Here is a tiny trained network, its code and every weight. The questions are about switching its units off for an input and a target symbol, where a switched-off unit gives its printed mean instead of its output.

import numpy as np


def w(rows, s, z=0):
    codes = np.array(rows[::2]) - 128.0
    scale = np.full(codes.shape[1], s)
    scale[-1] = z or s
    return codes * scale


def f(y):
    return np.maximum(y, 0)


def softmax(a):
    e = np.exp(a - a.max(-1, keepdims=True))
    return e / e.sum(-1, keepdims=True)


def log_softmax(a):
    a = a - a.max(-1, keepdims=True)
    return a - np.log(np.exp(a).sum(-1, keepdims=True))


def net(x, mask):
    ids = ['βγεζλπσφψω'.index(c) for c in x.split()]
    T = len(ids)
    res = E[ids] + P[:T]
    u = 0
    for l in range(3):
        r = res
        for j in range(3):
            rows = slice(2 * j, 2 * j + 2)
            q, k, v = (r @ M[l][rows].T for M in (Q, K, V))
            z = softmax(np.where(np.tri(T) > 0, q @ k.T / 2**0.5, -1e9)) @ v
            o = O[l][rows]
            res = res + np.where(mask[u + j], z, o[:, -1]) @ o[:, :-1]
        u += 3
        y = f(res @ A[l][:, :-1].T + A[l][:, -1])
        res = res + np.where(mask[u : u + 4], y, B[l][:, -1]) @ B[l][:, :-1]
        u += 4
    return log_softmax(res[-1] @ U[:, :-1].T + U[:, -1])


Q, K, V, O, A, B = {}, {}, {}, {}, {}, {}
E = w([
[166,143,88,158,144,128,79,139],'β',
[160,98,164,170,118,63,136,178],'γ',
[141,158,197,151,145,135,52,61],'ε',
[123,182,141,79,108,198,179,182],'ζ',
[105,201,207,89,120,161,119,94],'λ',
[168,141,184,185,132,155,94,127],'π',
[169,8,89,51,162,94,236,96],'σ',
[158,132,227,159,132,140,182,173],'φ',
[156,193,127,134,195,164,55,80],'ψ',
[149,122,115,110,118,144,175,201],'ω',
],0.018)
P = w([
[124,81,105,76,130,162,48,230],'0',
[97,13,102,102,151,140,106,121],'1',
[109,170,97,121,145,73,94,165],'2',
[164,73,136,121,160,161,91,144],'3',
[134,116,122,130,134,117,116,83],'4',
[186,159,126,107,135,94,87,168],'5',
[193,92,138,135,120,163,143,72],'6',
[211,180,140,95,111,96,79,156],'7',
[222,102,142,132,102,161,163,72],'8',
[250,189,149,89,109,113,79,152],'9',
[248,114,146,127,86,160,170,58],'10',
[254,204,176,61,86,131,107,136],'11',
],0.013)
Q[0] = w([
[246,126,189,41,140,147,50,194],'L0H1',
[206,62,137,102,121,181,151,82],'L0H1',
[51,135,137,144,135,145,106,130],'L0H2',
[129,147,152,135,122,166,82,132],'L0H2',
[177,167,140,94,134,102,102,159],'L0H3',
[218,134,166,127,128,135,154,93],'L0H3',
],0.013)
K[0] = w([
[217,177,103,133,64,101,189,53],'L0H1',
[232,182,147,91,103,100,100,167],'L0H1',
[44,119,107,129,159,104,142,117],'L0H2',
[171,126,136,162,61,157,141,151],'L0H2',
[203,118,110,134,80,107,224,11],'L0H3',
[212,142,120,52,135,69,138,109],'L0H3',
],0.011)
V[0] = w([
[128,68,168,128,155,154,37,83],'L0H1',
[49,163,247,56,208,191,192,81],'L0H1',
[159,103,169,146,168,59,134,47],'L0H2',
[137,135,129,30,127,60,153,141],'L0H2',
[119,63,74,61,173,150,197,74],'L0H3',
[110,140,3,95,221,150,97,233],'L0H3',
],0.0071)
O[0] = w([
[146,3,190,81,185,226,152,233,155],'L0H1',
[143,55,71,220,41,183,94,137,94],'L0H1',
[78,33,151,98,181,171,124,100,95],'L0H2',
[151,108,121,195,115,108,137,75,130],'L0H2',
[159,43,99,66,92,124,161,105,254],'L0H3',
[235,155,88,83,78,96,157,169,173],'L0H3',
],0.0078,0.0063)
A[0] = w([
[47,177,132,49,49,253,118,97,251],'L0N1',
[141,172,32,113,186,221,125,165,212],'L0N2',
[228,128,62,111,110,105,68,85,137],'L0N3',
[117,219,43,185,172,162,81,122,187],'L0N4',
],0.0057,0.0017)
B[0] = w([
[183,59,142,175,231,41,23,101,183],'L0N1',
[27,40,254,140,108,208,59,95,192],'L0N2',
[104,87,194,77,95,138,182,116,255],'L0N3',
[136,188,103,107,129,184,16,24,164],'L0N4',
],0.0069,0.007)
Q[1] = w([
[118,132,170,179,129,126,103,153],'L1H1',
[132,11,220,164,89,121,115,70],'L1H1',
[69,218,117,174,138,135,86,196],'L1H2',
[126,114,151,178,121,141,103,127],'L1H2',
[208,55,142,109,140,112,87,108],'L1H3',
[255,115,130,107,111,120,125,138],'L1H3',
],0.0085)
K[1] = w([
[148,78,162,211,160,51,144,2],'L1H1',
[228,143,192,115,130,162,80,160],'L1H1',
[149,78,62,132,185,121,181,63],'L1H2',
[121,156,210,201,132,99,149,107],'L1H2',
[144,105,115,90,111,130,70,99],'L1H3',
[153,98,77,131,212,108,166,34],'L1H3',
],0.0083)
V[1] = w([
[134,145,65,136,81,113,123,213],'L1H1',
[176,151,189,126,185,214,96,128],'L1H1',
[222,173,162,197,153,232,253,198],'L1H2',
[128,109,58,86,111,151,90,109],'L1H2',
[36,138,162,161,155,87,54,111],'L1H3',
[103,56,148,148,161,111,195,186],'L1H3',
],0.0076)
O[1] = w([
[106,179,255,174,101,157,77,93,119],'L1H1',
[153,112,118,92,158,124,22,165,249],'L1H1',
[12,105,56,62,105,46,34,79,167],'L1H2',
[224,96,187,112,173,149,133,69,118],'L1H2',
[158,184,116,134,95,113,195,143,37],'L1H3',
[137,114,163,129,128,123,75,81,157],'L1H3',
],0.0091,0.015)
A[1] = w([
[86,154,100,104,111,108,197,103,3],'L1N1',
[166,90,161,125,83,24,74,56,145],'L1N2',
[254,112,38,129,196,195,97,186,109],'L1N3',
[199,104,117,150,84,97,83,115,67],'L1N4',
],0.0064,0.0024)
B[1] = w([
[212,175,46,123,103,58,118,228,128],'L1N1',
[203,104,52,131,102,153,193,244,255],'L1N2',
[14,175,199,184,41,114,254,178,229],'L1N3',
[145,198,91,97,135,245,209,130,190],'L1N4',
],0.0064,0.016)
Q[2] = w([
[96,254,150,211,80,92,101,173],'L2H1',
[135,149,124,86,190,137,117,106],'L2H1',
[40,102,84,131,97,156,131,92],'L2H2',
[185,152,132,46,137,144,159,152],'L2H2',
[143,135,170,136,134,127,64,157],'L2H3',
[79,143,145,132,156,100,141,91],'L2H3',
],0.0087)
K[2] = w([
[92,93,3,115,215,163,246,65],'L2H1',
[165,132,84,129,141,32,133,196],'L2H1',
[152,190,131,181,118,156,70,189],'L2H2',
[165,210,163,30,94,101,123,204],'L2H2',
[149,140,154,124,81,85,165,75],'L2H3',
[103,142,113,181,191,77,138,152],'L2H3',
],0.0065)
V[2] = w([
[137,93,137,135,128,36,160,187],'L2H1',
[59,103,146,2,108,141,165,87],'L2H1',
[138,95,92,146,51,92,148,152],'L2H2',
[96,209,148,63,95,45,88,119],'L2H2',
[49,156,201,139,78,100,115,94],'L2H3',
[94,11,181,105,50,93,187,85],'L2H3',
],0.0087)
O[2] = w([
[28,193,207,173,22,53,172,1,156],'L2H1',
[137,241,58,24,129,134,216,167,161],'L2H1',
[82,66,126,51,99,139,160,60,152],'L2H2',
[148,121,150,157,147,55,173,151,180],'L2H2',
[190,104,76,27,18,203,120,111,12],'L2H3',
[130,148,91,80,164,162,161,9,226],'L2H3',
],0.0072,0.011)
A[2] = w([
[85,218,153,95,227,147,167,144,69],'L2N1',
[125,191,29,221,20,119,127,129,151],'L2N2',
[94,3,188,141,143,80,44,28,111],'L2N3',
[184,132,130,70,171,232,186,212,2],'L2N4',
],0.0053,0.0038)
B[2] = w([
[142,124,91,179,175,134,115,137,200],'L2N1',
[212,109,116,174,23,201,67,138,167],'L2N2',
[148,167,86,174,138,139,163,134,240],'L2N3',
[103,181,83,254,107,26,133,118,254],'L2N4',
],0.0098,0.0086)
U = w([
[183,222,222,109,172,54,200,191,145],'β',
[88,169,179,185,95,1,127,92,220],'γ',
[24,109,164,132,120,125,206,212,131],'ε',
[241,168,87,168,78,78,123,150,101],'ζ',
[104,98,128,193,78,142,173,175,104],'λ',
[69,122,158,111,154,71,112,199,166],'π',
[90,163,93,166,124,85,146,134,102],'σ',
[75,120,47,146,56,45,76,124,82],'φ',
[95,189,90,168,107,85,211,206,4],'ψ',
[204,202,143,73,79,69,158,140,229],'ω',
],0.0055,0.004)

Each question gives the input, a string of symbols that net reads in full, and the target symbol t.
The units are the heads (2 rows each of Q, K, V and O) and the neurons (one row each of A and B). Each row of codes is followed by its name. A weight is (code - 128) times the scale printed after its matrix; where a second scale follows, it is the last column's (O, A, B and U).
mask holds one flag per unit, layer by layer, with each layer's heads first. A switched-off unit (its flag False) gives its mean, the last column of its rows in O or B, instead of its output. The means were averaged over made-up inputs and are rounded, as every weight is.
A unit's drop is (log p(t) with every unit on - log p(t) with that unit switched off) / (log p(t) with every unit on - log p(t) with every unit switched off).
The circuit of an input: a set's keep is (log p(t) with only the set's units on - log p(t) with every unit switched off) / (log p(t) with every unit on - log p(t) with every unit switched off). Starting from the 12 units with the biggest drops (on a tie, the unit counted first), units are removed one at a time, each time the one whose removal leaves the highest keep (on an exact tie, the one counted first), for as long as the keep stays at least 0.8.
circuit, biggest first: the units of the circuit, biggest drop first
k most important neurons: the k neurons with the biggest drops, biggest first
heads that matter: for each layer, one digit per head in row order, 1 if its drop is at least 0.15 and else 0, layers parted by /
input β σ ζ β β γ γ ψ λ, target β: 3 most important neurons -> L1N2, L1N4, L1N3
input β γ π ζ γ γ, target γ: heads that matter -> 101 / 000 / 100
input ψ β ε π ψ ω λ ζ ζ σ φ, target ψ: heads that matter -> 101 / 100 / 100
input γ π φ σ π ζ γ λ ω ψ π φ, target γ: circuit, biggest first -> L2H1, L0H3
input λ λ π β β β ζ γ ω γ ψ, target γ: circuit, biggest first -> L2H1
input ζ ζ β β γ ε ω γ π, target γ: circuit, biggest first -> L2H1, L0H1, L1N3
input ψ ψ λ ω φ ε γ γ γ φ, target γ: heads that matter -> 001 / 001 / 100
input φ γ γ β, target γ: circuit, biggest first -> L2H1, L0H1
input ε γ β γ ω ζ ζ π γ ψ γ, target ψ: circuit, biggest first -> L0N4, L1H3
input β γ σ, target β: heads that matter -> 100 / 000 / 010
input σ β ζ γ ζ φ γ φ φ ψ, target σ: heads that matter -> 001 / 000 / 001
input ψ β γ γ β, target γ: circuit, biggest first -> L0H1, L2H1
input λ β σ, target λ: heads that matter -> 100 / 010 / 100
input λ ζ β γ β ω ω ω ω, target ω: heads that matter -> 100 / 001 / 001
input ψ φ β π, target β: circuit, biggest first -> L0H1
input ω ε λ λ β, target λ: 2 most important neurons -> L1N3, L0N1
input γ ω π β ζ ψ ζ φ β γ, target β: circuit, biggest first -> L0H1, L1H3
input π ψ ψ ψ ζ β ζ ε, target ζ: 3 most important neurons -> L2N2, L1N2, L0N2
input γ φ ε λ, target ε: 3 most important neurons -> L1N3, L0N1, L2N4
input λ ε ε β π σ ε ζ φ ε γ, target λ: most important neuron -> L0N1
input ε γ λ γ ζ ψ ω ζ, target ω: 2 most important neurons -> L1N3, L1N2
input σ ψ β γ γ, target σ: heads that matter -> 001 / 001 / 011
input ζ σ π φ ψ ζ ψ, target ζ: heads that matter -> 111 / 100 / 100
input ψ π ζ ψ ω, target ψ: heads that matter -> 100 / 001 / 100
input ζ γ ζ φ, target ζ: 4 most important neurons -> L2N2, L0N2, L1N3, L1N2
input β λ σ β λ, target β: heads that matter -> 101 / 001 / 011
input γ ζ λ, target ζ: most important neuron -> L2N2
input π γ γ β ω ε ε, target ε: 2 most important neurons -> L1N3, L2N4
input β γ ε σ π π ω, target β: heads that matter -> 101 / 000 / 011
